Here is a tiny trained network, its code and every weight. The questions are about switching its units off for an input and a class, where a switched-off unit gives its printed mean instead of its output.

import numpy as np


def w(rows, s, z=0):
    codes = np.array(rows[::2]) - 128.0
    scale = np.full(codes.shape[1], s)
    scale[-1] = z or s
    return codes * scale


def f(y):
    return y / 2 * (1 + np.tanh(0.7978845608 * (y + 0.044715 * y**3)))


def log_softmax(a):
    a = a - a.max(-1, keepdims=True)
    return a - np.log(np.exp(a).sum(-1, keepdims=True))


def net(x, mask):
    res = np.array(x, float).reshape(1, 4) / 4 @ E
    y = f(res @ A[0][:, :-1].T + A[0][:, -1])
    res = res + np.where(mask, y, B[0][:, -1]) @ B[0][:, :-1]
    return log_softmax(res[-1] @ U[:, :-1].T + U[:, -1])


A, B = {}, {}
E = w([
[143,195,10],'x0',
[88,3,64],'x1',
[127,128,127],'x2',
[245,71,119],'x3',
],0.0069)
A[0] = w([
[137,147,63,108],'N1',
[112,104,161,73],'N2',
[48,181,126,108],'N3',
[100,112,112,77],'N4',
[72,166,147,85],'N5',
[163,198,182,91],'N6',
[119,67,83,102],'N7',
[103,70,69,87],'N8',
[139,127,199,89],'N9',
[78,152,28,103],'N10',
[48,155,107,112],'N11',
[254,116,128,117],'N12',
[91,56,97,116],'N13',
[139,154,66,109],'N14',
[141,77,176,89],'N15',
[207,122,88,120],'N16',
[188,187,153,95],'N17',
[109,100,118,98],'N18',
[113,90,171,108],'N19',
[75,151,117,146],'N20',
[88,86,206,135],'N21',
[111,77,204,98],'N22',
[62,160,132,145],'N23',
[170,185,162,96],'N24',
[198,124,125,98],'N25',
[118,71,93,117],'N26',
[139,143,57,134],'N27',
[61,176,135,126],'N28',
[168,120,118,195],'N29',
[99,120,140,111],'N30',
[101,119,180,107],'N31',
[139,135,105,255],'N32',
[122,188,70,105],'N33',
[160,109,172,89],'N34',
],0.015,0.008)
B[0] = w([
[202,194,170,172],'N1',
[172,150,73,131],'N2',
[154,98,92,193],'N3',
[127,127,59,124],'N4',
[92,77,2,156],'N5',
[80,168,46,196],'N6',
[53,172,66,196],'N7',
[85,154,44,194],'N8',
[153,181,103,161],'N9',
[180,128,131,209],'N10',
[159,59,69,181],'N11',
[89,52,58,249],'N12',
[56,194,112,215],'N13',
[222,171,154,173],'N14',
[163,142,94,177],'N15',
[182,85,112,205],'N16',
[74,152,72,187],'N17',
[138,163,98,136],'N18',
[190,177,117,165],'N19',
[123,91,140,171],'N20',
[191,154,161,216],'N21',
[197,143,100,200],'N22',
[152,32,117,186],'N23',
[43,160,70,180],'N24',
[135,89,13,170],'N25',
[111,182,97,193],'N26',
[193,146,164,192],'N27',
[131,88,107,188],'N28',
[108,54,197,208],'N29',
[171,126,122,131],'N30',
[195,127,100,154],'N31',
[110,111,232,253],'N32',
[158,150,147,188],'N33',
[174,129,73,152],'N34',
],0.0082,0.0072)
U = w([
[138,8,94,70],'0',
[57,213,88,105],'1',
[215,171,146,84],'2',
[123,92,147,253],'3',
[68,87,224,114],'4',
],0.013,0.011)

Each question gives the input, the list of numbers given to net, and the class t.
The units are the neurons (one row each of A and B). Each row of codes is followed by its name. A weight is (code - 128) times the scale printed after its matrix; where a second scale follows, it is the last column's (A, B and U).
mask holds one flag per neuron, in row order. A switched-off neuron (its flag False) gives its mean, the last column of its row in B, instead of its output. The means were averaged over made-up inputs and are rounded, as every weight is.
A unit's drop is (log p(t) with every unit on - log p(t) with that unit switched off) / (log p(t) with every unit on - log p(t) with every unit switched off).
The circuit of an input: a set's keep is (log p(t) with only the set's units on - log p(t) with every unit switched off) / (log p(t) with every unit on - log p(t) with every unit switched off). Starting from the 12 units with the biggest drops (on a tie, the unit counted first), units are removed one at a time, each time the one whose removal leaves the highest keep (on an exact tie, the one counted first), for as long as the keep stays at least 0.8.
units of the circuit, in order: the units of the circuit, biggest drop first
unit that matters most: the unit with the biggest drop
top k neurons: the k neurons with the biggest drops, biggest first
drop of u: that unit's drop, to one decimal
input [7,7,-3,4], class 1: top 4 neurons : [N7 N8 N13 N26]
input [-8,8,-6,1], class 1: unit that matters most : N13
input [-6,-7,4,2], class 1: units of the circuit, in order : [N6 N24]
input [6,8,-3,-8], class 0: top 4 neurons : [N11 N23 N10 N3]
input [-7,3,4,-7], class 0: units of the circuit, in order : [N23 N11]
input [-4,6,4,5], class 1: units of the circuit, in order : [N13 N7 N26]
input [7,2,7,-6], class 2: units of the circuit, in order : [N14 N10]
input [4,-7,-4,7], class 0: top 2 neurons : [N12 N16]
input [-8,1,0,7], class 2: top 3 neurons : [N21 N19 N22]
input [-5,-7,3,-2], class 1: top 2 neurons : [N6 N24]
input [-8,-5,-5,-1], class 2: drop of N21 : 0.1
input [-6,4,1,-3], class 2: drop of N22 : 0.1
input [-5,1,3,0], class 2: drop of N20 : 0.0
input [-4,7,-5,-6], class 1: units of the circuit, in order : [N13]
